Each row is followed by roughly how far along a hidden order it lies, from 0 to 12. A new part has a new order.
[-20   1  26 -13   6  12 -15  -6  23 -23   3  -4 -37  30 -52  -9 -10 -13
   4  16   2  10  22 -14  26  10  16 -20  14  -3   2 -10  29  23  14  17
   1 -33 -10  -6 -29   1 -17  12   8]
10
[ 21  19  11  18   6  -5  -1 -17   5  16  13  -7 -36  51  29 -57 -26 -29
  29 -49   3 -12  -1 -90 -13  16  68  -9 -21  40 -13  13  -8 -30  25 -28
 -35 -27  -4 -57  -3 -20  46  13 -24]
5
[  4   5 -14   4   1   2  -3 -18  13  -9  23 -14 -28  41  -1 -23 -17 -21
  23 -19   4  -1   6 -51   4  11  44  -8 -11  20 -12   0  13  -9  20 -13
 -12 -20   6 -35  -6 -16  24  10  -7]
7
[ 39  -3 -75  21 -20   8  15 -19 -26  12  38 -23  -3 -10  56  -7   2  -1
  40 -61  -5 -15 -40 -35 -24   9  26  11 -44  32 -25   5 -19 -39  -5 -26
   3  33  31 -48  24 -41  57   7 -20]
1
[-22   3  26 -14   6  16 -13  -3  36 -39   7  -4 -39  41 -50   0 -18 -18
   7  27  -1  16  22  -7  26  12  20 -13  12   1   6  -4  30  25  17  27
  -4 -34  -3  -6 -24   1 -16  12  11]
10
[-11 -14   0 -14 -12  10  -4 -11  19 -49  25 -27 -18   6 -44  30  -1  -7
   7  22   1  11   8  21  21   4  -2  -8   1 -10   0 -21  34  18   7  28
  34 -14  20  10 -18  -2 -12   7  13]
9
[-15   1  15 -18   6  11 -17  -3  26 -40   3 -11 -35  33 -53   1 -14 -16
   6  26   0  12  30  -5  32  13  23 -19  16  -7   3  -9  25  25  22  21
   4 -29  -6  -5 -33   1 -18  13   7]
10
[ 18   0 -43   1  -9   0  10 -17   7 -26  32 -39 -16  22   0   1 -11 -22
  11 -15   3  -4  -4 -36  -3  12  26   2 -22  17  -7  -5   9 -17  37  -7
  19  -4  18 -30   1 -18  18   8  -5]
6
[-18  -1  37 -23   6   7 -16   2  24 -38  -7  -9 -30  24 -70   5 -13 -14
   0  26   0  11  28   9  27   7  15 -20  16 -11   8 -14  26  28  22  27
   7 -31 -16   0 -37   6 -26  11  11]
11
[ 38   6 -90  22 -27   5  19 -22 -28  13  44 -24   0 -18  54  -7  -3  -1
  52 -68  -6 -19 -35 -60 -18  16  29   5 -57  42 -33  -4 -24 -26   3 -17
   5  28  38 -64  34 -47  59  11 -22]
0
[-15  -3   6 -28  -2  24  -4  13  43 -79  -1 -38 -27  19 -89  42 -11 -23
 -28  58 -12  27  33  28  23  17  -7  -5  19  -2  25 -10  38  46  52  39
  36 -25  11  20 -29  10 -30   9  26]
12
[  0  -6  -9  -7  -7   1   0 -13  12 -28  24 -30 -15  16 -24   6 -10 -15
  13  -1   3  -3  11 -11  11   9  19  -8  -5  10  -5 -15  10  -2  25   0
  22 -15  17 -17 -14  -6   6   8   1]
7
[ -3   5 -15   9  -6  10   0 -22  13 -21  28 -14 -23  35   0  -5 -12 -15
  21  -9   1   6  -4 -42   1   8  29  -5  -7  24  -9   2  23   0   4  -9
   1 -22  18 -13  -6 -12  22   9   4]
7
[  3  -6  -7 -11  -4  -1  -4 -12  11 -29  24 -30  -7  12 -33   4 -14 -17
  16  -1   6  -3  19  -7  16   7  17 -10  -4  -5  -5 -18  19  -4  27   8
  20 -13   9 -18 -19  -6  -1   8   4]
8
[  7  -1   3 -12   1  -8  -7 -14   6 -15  16 -18 -21  17 -18 -13 -17 -20
  19 -17  12 -10  13 -23  15   9  31 -13  -7   1  -6 -15   5 -12  29  -4
   7 -13   0 -33 -18  -9   0  11  -5]
7
[-10   2  61 -35  20   2 -23  17  20 -31 -23  -3 -21   9 -84  -4 -19 -15
  -9  23   2   5  42  28  36   9  14 -22  25 -29  14 -19  26  22  42  33
  18 -26 -31  -3 -48  12 -48   9   7]
12
[ 33   8 -58  23 -11   7  13 -17  -9  14  27 -22 -14  19  49 -22  -8 -15
  29 -52  -5  -9 -29 -75 -19  13  41   7 -35  43 -18  11  -8 -30  15 -30
 -13   7  20 -48  24 -31  58   9 -21]
3
[-28   1  31   2   9  18 -20 -17  27 -18   4  32 -41  49 -32 -26 -14  -5
  18  13   0  14  15 -31  21  -2  47 -24  11  -3  -7   5  27  24 -27   1
 -33 -45 -19   1 -34   2   1  12   5]
9
